Here is a tiny trained network, its code and every weight. The questions are about switching its units off for an input and a class, where a switched-off unit gives its printed mean instead of its output.

import numpy as np


def w(rows, s, z=0):
    codes = np.array(rows[::2]) - 128.0
    scale = np.full(codes.shape[1], s)
    scale[-1] = z or s
    return codes * scale


def f(y):
    return np.maximum(y, 0)


def log_softmax(a):
    a = a - a.max(-1, keepdims=True)
    return a - np.log(np.exp(a).sum(-1, keepdims=True))


def net(x, mask):
    res = np.array(x, float).reshape(1, 4) / 4 @ E
    y = f(res @ A[0][:, :-1].T + A[0][:, -1])
    res = res + np.where(mask, y, B[0][:, -1]) @ B[0][:, :-1]
    return log_softmax(res[-1] @ U[:, :-1].T + U[:, -1])


A, B = {}, {}
E = w([
[101,89,102,93,73,181,149,59,138],'x0',
[153,246,87,179,37,118,77,195,16],'x1',
[76,124,97,3,138,171,30,129,71],'x2',
[176,174,198,91,108,72,52,107,169],'x3',
],0.011)
A[0] = w([
[127,112,119,53,99,162,91,131,129,247],'neuron 0',
[42,130,102,113,156,169,46,148,107,245],'neuron 1',
[117,107,196,111,154,144,135,111,193,157],'neuron 2',
[125,153,183,101,124,61,84,161,93,168],'neuron 3',
[146,156,93,172,126,133,187,160,86,128],'neuron 4',
[164,149,75,143,105,163,66,173,79,84],'neuron 5',
[156,186,114,145,219,134,158,187,107,165],'neuron 6',
[125,95,108,129,249,129,154,120,167,190],'neuron 7',
[102,47,152,126,172,80,134,121,180,174],'neuron 8',
[131,115,85,151,125,112,178,142,119,81],'neuron 9',
[127,131,78,148,126,134,136,216,110,85],'neuron 10',
[86,156,71,123,138,99,133,177,78,129],'neuron 11',
[143,185,127,137,138,50,178,99,197,3],'neuron 12',
[113,124,115,75,97,139,65,89,112,244],'neuron 13',
[54,83,72,57,126,195,151,91,105,166],'neuron 14',
],0.011,0.0031)
B[0] = w([
[88,131,146,70,76,143,76,196,95,220],'neuron 0',
[145,77,182,96,93,136,109,96,181,241],'neuron 1',
[160,89,187,72,141,159,166,132,99,211],'neuron 2',
[172,87,170,148,104,154,78,125,154,206],'neuron 3',
[76,167,89,99,143,111,155,177,123,216],'neuron 4',
[80,39,169,94,158,171,160,120,157,236],'neuron 5',
[104,106,147,90,144,142,130,119,121,204],'neuron 6',
[163,68,141,169,98,160,156,86,148,228],'neuron 7',
[138,96,177,121,150,164,191,81,186,226],'neuron 8',
[107,171,111,129,82,91,124,129,132,172],'neuron 9',
[115,116,98,98,152,92,164,137,125,200],'neuron 10',
[130,88,137,80,121,155,180,114,117,213],'neuron 11',
[149,149,153,90,108,151,112,135,146,188],'neuron 12',
[18,148,95,12,65,72,86,143,106,224],'neuron 13',
[88,171,156,150,32,88,24,174,147,251],'neuron 14',
],0.011,0.013)
U = w([
[68,167,3,135,194,95,215,168,27,117],'0',
[141,115,43,196,223,120,50,1,23,1],'1',
[165,26,185,112,206,214,200,102,176,155],'2',
[229,232,143,233,67,125,43,131,184,124],'3',
[82,130,85,234,57,197,133,96,174,136],'4',
[88,130,153,63,56,114,62,157,152,122],'5',
],0.0083,0.0038)

Each question gives the input, the list of numbers given to net, and the class t.
The units are the neurons (one row each of A and B). Each row of codes is followed by its name. A weight is (code - 128) times the scale printed after its matrix; where a second scale follows, it is the last column's (A, B and U).
mask holds one flag per neuron, in row order. A switched-off neuron (its flag False) gives its mean, the last column of its row in B, instead of its output. The means were averaged over made-up inputs and are rounded, as every weight is.
A unit's drop is (log p(t) with every unit on - log p(t) with that unit switched off) / (log p(t) with every unit on - log p(t) with every unit switched off).
The circuit of an input: a set's keep is (log p(t) with only the set's units on - log p(t) with every unit switched off) / (log p(t) with every unit on - log p(t) with every unit switched off). Starting from the 12 units with the biggest drops (on a tie, the unit counted first), units are removed one at a time, each time the one whose removal leaves the highest keep (on an exact tie, the one counted first), for as long as the keep stays at least 0.8.
circuit, biggest first: the units of the circuit, biggest drop first
unit that matters most: the unit with the biggest drop
top k neurons: the k neurons with the biggest drops, biggest first
drop when u is switched off: that unit's drop, to one decimal
input [-6,2,-1,0], class 2: top 3 neurons	[neuron 14; neuron 13; neuron 0]
input [-8,7,-5,5], class 2: circuit, biggest first	[neuron 14; neuron 13]
input [4,7,-7,5], class 3: unit that matters most	neuron 13
input [4,-1,-2,-7], class 4: top 2 neurons	[neuron 13; neuron 0]
input [2,-4,0,-5], class 4: top 2 neurons	[neuron 14; neuron 5]
input [-6,8,5,-1], class 2: top 2 neurons	[neuron 5; neuron 14]
input [1,-8,8,-3], class 5: drop when neuron 14 is switched off	1.4
input [-6,-1,-1,-2], class 2: drop when neuron 14 is switched off	0.2
input [5,7,-7,5], class 3: circuit, biggest first	[neuron 13; neuron 0]
input [-2,7,-5,8], class 3: drop when neuron 3 is switched off	0.2
input [-7,2,2,2], class 2: top 3 neurons	[neuron 14; neuron 13; neuron 0]
